Below are the code and all the weights of a small trained network. Each question names an input and a class and asks about switching units off, where a switched-off unit gives its printed mean instead of its output.

import numpy as np


def w(rows, s, z=0):
    codes = np.array(rows[::2]) - 128.0
    scale = np.full(codes.shape[1], s)
    scale[-1] = z or s
    return codes * scale


def f(y):
    return np.maximum(y, 0)


def log_softmax(a):
    a = a - a.max(-1, keepdims=True)
    return a - np.log(np.exp(a).sum(-1, keepdims=True))


def net(x, mask):
    res = np.array(x, float).reshape(1, 3) / 4 @ E
    y = f(res @ A[0][:, :-1].T + A[0][:, -1])
    res = res + np.where(mask, y, B[0][:, -1]) @ B[0][:, :-1]
    return log_softmax(res[-1] @ U[:, :-1].T + U[:, -1])


A, B = {}, {}
E = w([
[53,163,105,155],'x0',
[146,43,108,249],'x1',
[33,63,219,100],'x2',
],0.011)
A[0] = w([
[82,137,193,36,139],'neuron 1',
[217,160,9,150,182],'neuron 2',
[115,88,100,230,159],'neuron 3',
[91,200,105,70,174],'neuron 4',
[37,84,172,145,178],'neuron 5',
[176,187,36,142,189],'neuron 6',
[218,99,145,99,172],'neuron 7',
[130,54,138,210,210],'neuron 8',
[111,85,113,224,154],'neuron 9',
[102,100,238,87,254],'neuron 10',
],0.012,0.0066)
B[0] = w([
[70,142,66,37,203],'neuron 1',
[198,180,155,164,252],'neuron 2',
[119,53,201,195,227],'neuron 3',
[48,176,74,146,199],'neuron 4',
[7,93,126,110,216],'neuron 5',
[153,208,124,167,228],'neuron 6',
[198,113,168,56,184],'neuron 7',
[115,15,145,168,242],'neuron 8',
[110,33,187,207,221],'neuron 9',
[104,68,65,82,232],'neuron 10',
],0.011,0.014)
U = w([
[183,96,201,201,104],'0',
[205,51,139,71,158],'1',
[120,221,77,193,185],'2',
[230,172,190,88,196],'3',
[94,132,156,115,5],'4',
[48,110,46,2,176],'5',
[134,183,107,39,21],'6',
[42,52,173,161,116],'7',
],0.0085,0.0024)

Each question gives the input, the list of numbers given to net, and the class t.
The units are the neurons (one row each of A and B). Each row of codes is followed by its name. A weight is (code - 128) times the scale printed after its matrix; where a second scale follows, it is the last column's (A, B and U).
mask holds one flag per neuron, in row order. A switched-off neuron (its flag False) gives its mean, the last column of its row in B, instead of its output. The means were averaged over made-up inputs and are rounded, as every weight is.
A unit's drop is (log p(t) with every unit on - log p(t) with that unit switched off) / (log p(t) with every unit on - log p(t) with every unit switched off).
The circuit of an input: a set's keep is (log p(t) with only the set's units on - log p(t) with every unit switched off) / (log p(t) with every unit on - log p(t) with every unit switched off). Starting from all 10 units, units are removed one at a time, each time the one whose removal leaves the highest keep (on an exact tie, the one counted first), for as long as the keep stays at least 0.8.
units of the circuit, in order: the units of the circuit, biggest drop first
most important unit: the unit with the biggest drop
top k neurons: the k neurons with the biggest drops, biggest first
drop of u: that unit's drop, to one decimal
input [2,1,-4], class 2: units of the circuit, in order	(neuron 8; neuron 6)
input [-3,-2,-8], class 3: units of the circuit, in order	(neuron 7; neuron 2)
input [3,1,-2], class 0: units of the circuit, in order	(neuron 1; neuron 5)
input [-8,-4,-2], class 3: units of the circuit, in order	(neuron 5; neuron 8)
input [-2,-7,-5], class 2: units of the circuit, in order	(neuron 4; neuron 6)
input [-4,-7,-6], class 2: most important unit	neuron 4
input [6,2,-7], class 0: top 2 neurons	(neuron 3; neuron 1)
input [-5,-8,-7], class 3: top 2 neurons	(neuron 7; neuron 2)
input [3,-7,-2], class 5: top 3 neurons	(neuron 1; neuron 2; neuron 4)
input [-6,2,6], class 5: top 2 neurons	(neuron 10; neuron 3)
input [1,-6,-6], class 2: drop of neuron 4	0.2
input [-2,-5,-3], class 6: drop of neuron 9	0.2
input [-8,3,-8], class 3: drop of neuron 7	0.2
input [-5,-3,-8], class 3: most important unit	neuron 7
